Where the symbols take the elements:
de: Z132->Z253, Z352->Z61, Z253->Z931, Z644->Z200, Z507->Z822, Z15->Z741, Z797->Z176, Z138->Z929, Z822->Z859, Z863->Z322, Z680->Z865, Z695->Z915, Z36->Z497, Z246->Z748, Z777->Z998, Z831->Z863, Z195->Z367, Z765->Z408, Z314->Z232, Z946->Z172, Z499->Z111, Z438->Z108, Z976->Z635, Z816->Z499, Z182->Z582, Z325->Z441, Z780->Z718, Z859->Z389, Z837->Z626, Z417->Z600, Z340->Z765, Z799->Z816, Z598->Z967, Z535->Z849, Z104->Z143, Z812->Z325, Z389->Z225, Z176->Z260, Z929->Z151, Z970->Z15, Z256->Z812, Z807->Z195, Z931->Z182, Z200->Z265, Z108->Z121, Z536->Z733, Z915->Z877, Z367->Z782, Z78->Z536, Z918->Z314, Z988->Z861, Z111->Z535, Z408->Z598, Z61->Z797, Z679->Z643, Z782->Z36, Z865->Z644, Z582->Z976, Z75->Z56, Z741->Z777, Z260->Z589, Z626->Z246, Z441->Z680, Z432->Z695, Z172->Z256, Z600->Z946, Z151->Z417, Z643->Z897, Z143->Z352, Z727->Z78, Z967->Z587, Z800->Z970, Z814->Z933, Z933->Z918, Z635->Z104, Z861->Z67, Z998->Z831, Z612->Z807, Z718->Z275, Z748->Z234, Z322->Z837, Z897->Z814, Z589->Z463, Z67->Z340, Z587->Z799, Z497->Z850, Z225->Z432, Z457->Z132, Z877->Z811, Z463->Z393, Z849->Z780, Z232->Z438, Z265->Z140, Z850->Z727, Z140->Z988, Z234->Z313, Z313->Z75, Z56->Z457, Z733->Z994, Z994->Z507, Z811->Z679, Z121->Z870
fu: Z132->Z915, Z352->Z314, Z253->Z877, Z644->Z56, Z507->Z265, Z15->Z782, Z797->Z438, Z138->Z741, Z822->Z140, Z863->Z78, Z680->Z313, Z695->Z765, Z36->Z256, Z246->Z507, Z777->Z497, Z831->Z727, Z195->Z600, Z765->Z635, Z314->Z849, Z946->Z322, Z499->Z260, Z438->Z718, Z976->Z897, Z816->Z176, Z182->Z679, Z325->Z748, Z859->Z988, Z837->Z733, Z417->Z831, Z340->Z976, Z799->Z797, Z598->Z143, Z535->Z463, Z104->Z933, Z812->Z246, Z389->Z861, Z176->Z108, Z929->Z777, Z970->Z367, Z256->Z626, Z807->Z417, Z931->Z811, Z200->Z457, Z108->Z275, Z536->Z865, Z915->Z408, Z367->Z946, Z78->Z680, Z918->Z535, Z988->Z931, Z111->Z589, Z408->Z104, Z61->Z232, Z679->Z587, Z782->Z172, Z865->Z75, Z582->Z643, Z75->Z225, Z741->Z36, Z260->Z121, Z626->Z994, Z441->Z234, Z432->Z340, Z172->Z837, Z600->Z863, Z151->Z998, Z643->Z799, Z143->Z918, Z727->Z441, Z967->Z352, Z800->Z195, Z814->Z499, Z933->Z111, Z635->Z814, Z861->Z182, Z998->Z850, Z612->Z151, Z748->Z822, Z322->Z536, Z897->Z816, Z589->Z870, Z67->Z582, Z587->Z61, Z497->Z812, Z225->Z67, Z457->Z695, Z877->Z598, Z849->Z393, Z232->Z780, Z265->Z132, Z850->Z325, Z140->Z253, Z234->Z859, Z313->Z389, Z56->Z432, Z733->Z644, Z994->Z200, Z811->Z967
ku: Z132->Z432, Z352->Z933, Z253->Z695, Z644->Z313, Z507->Z644, Z15->Z195, Z797->Z314, Z138->Z970, Z822->Z200, Z863->Z850, Z680->Z748, Z695->Z67, Z870->Z275, Z36->Z946, Z246->Z733, Z777->Z782, Z831->Z497, Z195->Z151, Z765->Z582, Z314->Z111, Z946->Z831, Z499->Z797, Z438->Z849, Z976->Z679, Z816->Z61, Z182->Z877, Z325->Z626, Z780->Z463, Z859->Z265, Z837->Z78, Z417->Z777, Z340->Z182, Z799->Z352, Z598->Z635, Z535->Z260, Z104->Z897, Z812->Z837, Z389->Z140, Z176->Z232, Z929->Z15, Z970->Z807, Z256->Z322, Z807->Z929, Z931->Z915, Z200->Z75, Z108->Z780, Z536->Z441, Z915->Z340, Z367->Z417, Z78->Z325, Z918->Z499, Z988->Z132, Z111->Z176, Z408->Z976, Z61->Z918, Z679->Z598, Z782->Z600, Z865->Z234, Z582->Z811, Z75->Z859, Z741->Z367, Z260->Z438, Z626->Z536, Z441->Z246, Z432->Z861, Z172->Z863, Z600->Z998, Z151->Z741, Z643->Z967, Z143->Z814, Z727->Z812, Z967->Z104, Z800->Z612, Z814->Z799, Z933->Z816, Z635->Z643, Z861->Z253, Z998->Z36, Z612->Z138, Z718->Z393, Z748->Z994, Z322->Z727, Z897->Z587, Z589->Z108, Z67->Z931, Z587->Z143, Z497->Z172, Z225->Z988, Z457->Z225, Z877->Z765, Z463->Z121, Z849->Z589, Z232->Z535, Z265->Z56, Z850->Z256, Z140->Z457, Z234->Z507, Z313->Z822, Z56->Z389, Z733->Z680, Z994->Z865, Z811->Z408, Z121->Z718, Z393->Z870
si: Z132->Z988, Z352->Z799, Z253->Z861, Z644->Z507, Z507->Z234, Z15->Z929, Z797->Z499, Z138->Z612, Z822->Z313, Z863->Z172, Z680->Z733, Z695->Z253, Z870->Z393, Z36->Z998, Z246->Z441, Z777->Z417, Z831->Z946, Z195->Z15, Z765->Z877, Z314->Z797, Z946->Z36, Z499->Z918, Z438->Z260, Z976->Z408, Z816->Z933, Z182->Z340, Z275->Z870, Z325->Z78, Z780->Z108, Z859->Z75, Z837->Z812, Z417->Z367, Z340->Z915, Z799->Z814, Z598->Z679, Z535->Z232, Z104->Z967, Z812->Z727, Z389->Z56, Z176->Z111, Z929->Z807, Z970->Z138, Z256->Z850, Z807->Z970, Z931->Z67, Z200->Z822, Z108->Z589, Z536->Z626, Z915->Z931, Z367->Z741, Z78->Z837, Z918->Z61, Z988->Z225, Z111->Z314, Z408->Z811, Z61->Z816, Z679->Z976, Z782->Z777, Z865->Z994, Z582->Z765, Z75->Z200, Z741->Z151, Z260->Z535, Z626->Z325, Z441->Z536, Z432->Z132, Z172->Z497, Z600->Z782, Z151->Z195, Z643->Z635, Z143->Z587, Z727->Z322, Z967->Z643, Z814->Z143, Z933->Z352, Z635->Z598, Z861->Z432, Z998->Z600, Z612->Z800, Z718->Z121, Z748->Z680, Z322->Z256, Z897->Z104, Z589->Z849, Z67->Z695, Z587->Z897, Z497->Z831, Z225->Z457, Z457->Z140, Z877->Z182, Z463->Z780, Z849->Z438, Z232->Z176, Z265->Z859, Z850->Z863, Z140->Z389, Z234->Z865, Z313->Z644, Z56->Z265, Z733->Z246, Z994->Z748, Z811->Z582, Z121->Z463, Z393->Z718

The rows follow the links: the fewer symbols apart two elements are, the more alike their rows tend to be.

Each row is also shifted at random along 7 hidden directions that mean nothing.

Some elements, each with a row of numbers:
Z275	[85,-3,-12,10,14,-19,-8,-80,-14,7,26,29,-15,42,41,-26,4,-14,-15,9,-8,-12,14,1,18,-9,-21,6,11,43,-11,-66,37,-7,20,35,-25,-29,41,20,-61,-30,47]
Z61	[13,36,32,1,-12,38,24,56,-19,-15,16,-32,3,-15,-7,26,1,1,53,0,22,17,3,-2,-24,-35,-27,-15,10,-17,0,-22,26,8,7,5,-14,-7,45,35,50,-28,-58]
Z816	[54,-7,0,5,10,-21,-4,-20,-16,-4,25,-14,6,-5,18,-25,3,13,-1,35,-14,23,10,6,-14,-12,5,2,8,31,-5,-61,34,2,13,5,-14,-5,28,-10,-38,-30,26]
Z822	[64,7,13,4,7,4,3,10,-2,16,7,1,0,-15,-2,36,-5,16,31,5,20,11,-10,16,-16,0,18,-6,-1,0,14,-22,3,-15,-11,5,-9,28,8,6,-19,10,-9]
Z797	[-28,-26,-15,2,16,48,-15,-59,3,-37,36,32,8,24,8,79,23,-9,8,-47,23,-1,-8,4,3,-28,-38,-2,-31,-10,12,5,18,-20,18,37,-2,8,9,25,-7,3,10]
Z800	[44,-52,-37,-9,-11,23,23,0,29,28,26,5,-7,6,-18,73,-7,-7,16,-60,40,-18,-27,1,-64,6,-6,11,-37,-39,39,5,-19,-6,-9,8,0,12,14,-13,75,11,-72]
Z931	[-53,-24,-19,-5,-2,11,-3,-20,21,-19,-5,18,-15,19,1,11,14,-8,-17,-19,4,-31,9,-10,-2,-2,-12,8,-2,-2,-9,34,-4,-6,8,18,10,2,-23,-9,7,-8,-11]
Z172	[-67,31,12,7,3,24,-13,-23,-1,8,-13,35,13,27,-4,7,-12,-27,-2,-43,-7,-11,-20,-14,73,5,-36,-13,-15,-21,-5,51,-33,3,-6,5,21,-21,-22,34,-19,42,38]
Z200	[-16,9,18,6,-7,15,5,40,-25,-13,-3,-33,18,-34,-18,-25,7,9,2,-1,2,13,-19,19,9,5,5,-15,7,11,11,24,-15,-2,-7,-5,-16,-10,-11,20,-17,28,5]
Z777	[23,-5,-15,2,5,-51,-8,-30,-4,30,12,2,1,3,-1,-89,-8,-2,-66,-3,-36,-13,-10,2,14,35,24,7,7,32,6,-3,-24,11,-10,-1,-1,-13,-21,-29,-27,19,38]
Z780	[-33,-40,-11,4,-26,4,19,57,-21,-37,-22,-69,12,-33,-2,-55,15,8,7,51,-8,10,12,8,-22,-12,-6,-2,25,35,-16,6,11,7,20,-20,-21,-48,1,2,-22,-26,-4]
Z859	[-1,2,-2,8,-6,20,3,-9,-31,-12,12,-8,16,-5,-5,-28,10,-13,-27,-32,5,1,-24,19,22,11,-14,-8,-3,14,20,20,-16,-2,2,10,-27,-35,10,41,-3,34,21]
Z457	[19,90,59,7,18,15,-12,1,-8,-3,-11,48,-27,6,3,14,8,9,12,-9,18,-24,7,12,44,0,16,-16,29,8,-9,22,1,-23,-16,41,-10,48,-14,43,-37,22,2]
Z946	[11,-5,-8,-6,-8,16,16,9,26,32,-1,15,-11,16,-11,50,-17,-13,29,-37,21,-21,-11,-15,-15,1,-15,2,-20,-38,9,14,-19,1,-10,1,16,6,1,-2,41,7,-46]
Z877	[-7,-49,-18,6,-11,-8,17,20,7,2,1,-45,1,2,5,-36,-4,-1,37,34,-17,-13,9,-17,-16,-24,-29,-2,11,32,-29,-15,13,4,20,2,2,-42,-10,-15,-74,-41,-1]
Z225	[63,-27,-8,4,4,22,3,-23,21,10,-18,33,-28,23,19,76,5,1,54,5,41,-26,7,9,-7,-9,-5,-1,-1,7,-6,-8,7,-37,2,29,-12,15,0,21,-65,-3,-2]
Z417	[5,22,18,2,22,-10,-10,-14,25,27,15,34,-12,7,-9,13,-6,14,7,-21,-3,-27,-9,-5,12,6,15,-3,-1,4,-3,20,-18,-13,-18,28,19,49,-47,-19,-54,19,3]
Z915	[26,8,-12,-1,-22,-2,11,-6,-3,6,-52,16,-22,32,28,-4,-9,-29,7,25,12,-9,26,-8,20,5,-16,8,14,-7,-18,-16,9,5,12,-16,-8,-47,39,31,27,-19,4]
Z589	[3,2,3,-4,5,2,-1,1,-1,-27,15,-2,-13,-10,2,0,20,15,-8,11,6,-4,15,6,-27,-9,13,5,13,15,-1,-8,23,-7,7,19,-12,22,3,-10,10,-20,-21]
Z831	[26,-9,-6,-7,11,-40,-2,0,30,37,14,6,-11,-4,-11,-14,-13,16,-11,2,-16,-16,1,-11,-26,16,33,10,0,2,3,-6,-12,3,-18,0,21,40,-30,-58,-8,-3,-16]
Z260	[-52,-7,-10,-5,-2,24,2,-2,-10,-46,40,-11,5,-14,-15,-14,32,4,-46,-38,2,-6,-3,8,-29,-6,-4,4,-4,4,17,23,11,5,10,24,-14,4,3,-2,64,-4,-29]
Z967	[-9,31,11,-6,12,-25,-11,-9,0,-9,27,4,-3,-5,1,-28,4,12,-33,6,-23,12,15,-8,-15,-4,18,7,7,-2,-1,-26,22,16,1,1,9,29,9,-32,47,-25,-10]
Z812	[-43,2,12,12,-9,19,6,25,-12,14,-11,-27,30,1,-11,-15,-22,-19,39,-4,-16,10,-24,-15,50,-12,-47,-21,-9,-5,-12,24,-23,11,1,-17,14,-50,-13,29,-59,20,29]
Z67	[-41,-63,-53,-8,-26,6,21,2,5,-17,7,-28,-6,6,-8,-40,14,-19,-45,-27,-1,-28,0,-6,-38,9,-17,16,-4,4,7,28,-11,14,16,2,-10,-51,4,-16,65,-15,-36]
Z322	[-2,38,13,-1,-6,-14,2,11,-6,28,-6,2,6,4,-6,-31,-24,-13,-13,-8,-17,6,-9,-12,26,14,-2,-3,1,-19,2,2,-20,21,-11,-20,12,-12,8,3,35,15,4]
Z138	[-3,-45,-44,-3,-9,-21,-9,-36,0,10,-26,12,9,5,1,-24,0,-13,-64,-13,-7,3,-15,14,10,45,22,15,-19,-2,21,21,-33,2,-4,-27,-3,-26,-9,-13,23,40,39]
Z246	[14,-67,-54,-5,-17,-7,-5,-25,4,17,-52,2,21,10,15,42,-17,-22,-7,19,9,39,-7,7,1,27,5,17,-38,-35,17,-15,-17,4,7,-64,5,-40,27,-5,39,20,39]
Z814	[-32,29,15,-3,25,-27,-27,-31,-8,-26,30,14,8,-9,2,-36,16,21,-54,9,-32,18,11,0,7,1,27,5,5,15,-3,-11,20,7,2,7,8,38,-12,-31,9,-9,27]
Z741	[35,2,-12,1,8,-40,-26,-53,7,29,-54,51,-10,23,24,-10,-12,-6,-33,26,-10,-1,8,7,49,43,37,11,1,7,-3,0,-22,-11,-12,-19,7,8,-18,-5,-44,34,72]
Z807	[12,28,20,-1,-7,-8,17,42,-7,20,16,-21,-1,-21,-26,-44,-7,3,-12,-21,-4,-11,-18,2,-11,15,14,-7,13,0,12,19,-25,11,-18,1,-4,5,-9,-3,28,18,-36]

From each start, follow one symbol. Which element do you reach?
Answer with the element's name.
start [-8,0,-6,-6,30,-11,-21,-64,28,-13,50,57,-28,15,-5,1,29,19,-59,-47,-1,-48,1,6,-13,13,29,10,0,23,11,27,-2,-23,-9,65,3,66,-44,-36,-18,8,-3]
de: Z253
start [31,-69,-51,-9,-25,-19,22,8,22,9,-24,-24,-21,9,13,-4,-4,-9,2,31,7,-12,22,-11,-58,4,2,22,3,-2,-8,-28,12,7,14,-23,-3,-30,23,-32,42,-43,-37]
fu: Z976
start [-8,18,15,1,-11,27,2,25,-13,-14,-42,8,-2,-13,-4,33,8,-1,15,0,29,5,-3,21,17,11,9,-7,4,-15,7,32,-14,-16,-6,-9,-15,2,2,41,12,31,-1]
ku: Z56
start [33,-29,-26,2,-3,-6,-13,-41,-13,-1,-32,23,5,5,18,15,6,-9,-32,6,15,18,-5,27,15,31,21,10,-14,1,21,-5,-9,-13,0,-19,-20,-17,18,17,4,31,48]
de: Z56
start [-27,-12,-13,0,-13,16,6,1,-5,-20,-16,3,-11,1,-2,-16,17,-9,-28,-17,13,-22,0,10,3,14,-2,2,7,8,3,39,-14,-6,2,10,-16,-19,-8,18,17,15,-7]
ku: Z132
start [-31,-56,-53,0,-9,9,-9,-66,8,-10,-24,25,0,47,29,16,2,-38,-19,-5,-3,-7,9,-12,26,0,-42,12,-21,-6,-11,0,2,0,26,-8,5,-59,18,14,0,-7,43]
ku: Z582
start [-14,-18,-13,0,7,-15,-16,-21,-4,5,2,0,23,-10,-5,-4,-6,4,-29,-3,-17,26,-15,6,10,19,17,4,-21,-7,15,2,-16,4,-5,-25,11,5,-13,-18,0,27,37]
de: Z865
start [5,-9,-9,3,17,1,-14,-46,-16,-24,52,5,11,4,8,-13,18,2,-31,-19,-9,9,-4,6,-7,-13,-11,1,-8,20,9,-25,24,-1,12,24,-12,0,16,-2,-6,-11,20]
de: Z314
start [-31,18,17,6,40,-8,-39,-69,11,-14,27,46,5,26,19,22,6,10,5,4,-25,0,9,-13,46,-25,-13,-7,-8,16,-25,-12,22,-13,8,32,23,35,-30,-10,-100,-9,65]
ku: Z967
start [6,6,25,18,-13,48,13,43,-29,1,-20,-32,29,-12,-4,29,-12,-11,75,6,19,23,-26,11,37,-19,-45,-28,-6,-2,-3,8,-12,-7,3,-13,-14,-47,13,69,-67,23,21]
si: Z507
start [59,-45,-18,5,10,8,16,-25,26,16,52,3,-26,24,6,21,5,4,40,-24,15,-49,-1,-9,-43,-28,-28,0,0,31,-6,-23,15,-21,8,59,-8,4,-4,-11,-72,-34,-35]
si: Z861
start [-57,31,33,1,19,36,-18,1,8,-7,-1,28,19,-4,-16,78,-2,7,37,-31,13,13,-22,1,38,-12,-11,-18,-26,-35,6,41,-16,-14,-15,4,25,44,-31,19,-23,40,14]
fu: Z822
start [-48,10,22,12,-12,60,21,51,-26,-8,33,-46,39,-20,-33,9,-6,-15,42,-54,10,13,-44,0,13,-26,-57,-27,-20,-17,17,37,-22,11,-1,4,-5,-40,6,50,7,27,-26]
ku: Z234
start [18,-47,-44,4,-1,-2,-4,-71,3,-2,-4,30,-14,40,25,-14,13,-26,-36,-17,5,-30,3,4,17,13,-20,12,-7,27,0,1,-1,-11,15,22,-17,-41,7,14,-33,4,39]
de: Z67
start [-11,35,31,-2,10,-2,-7,27,5,16,4,-1,13,-15,-17,21,-15,13,25,-1,-5,18,-10,-6,10,-3,11,-10,-5,-22,1,7,-11,4,-16,-13,22,32,-15,-9,0,14,-6]
fu: Z234
start [-46,-10,-22,-9,17,-3,-14,-57,25,-14,46,36,-11,27,-1,10,13,-3,-44,-46,-12,-26,4,-18,-12,-7,-11,14,-16,-9,3,10,9,3,7,35,17,24,-13,-33,40,-15,-14]
si: Z765
start [48,29,16,6,-8,40,16,-3,-4,15,-6,20,-9,41,23,78,-20,-30,83,-5,31,7,13,-20,13,-42,-62,-10,-8,-36,-15,-47,31,3,15,6,0,-29,68,58,20,-33,-27]
fu: Z814
start [-42,33,14,-3,-3,9,9,13,2,-14,24,1,-19,0,-15,-41,14,-4,-30,-34,-4,-39,3,-8,-3,-2,-10,-2,21,10,-4,37,-5,7,-2,36,-3,4,-14,4,34,-6,-41]
si: Z253
start [66,37,28,2,13,7,4,1,4,11,18,25,-26,-3,-2,31,7,15,18,-16,28,-22,0,14,-14,-1,19,-4,15,5,11,-8,6,-22,-15,36,-15,48,3,14,-6,4,-32]
ku: Z140
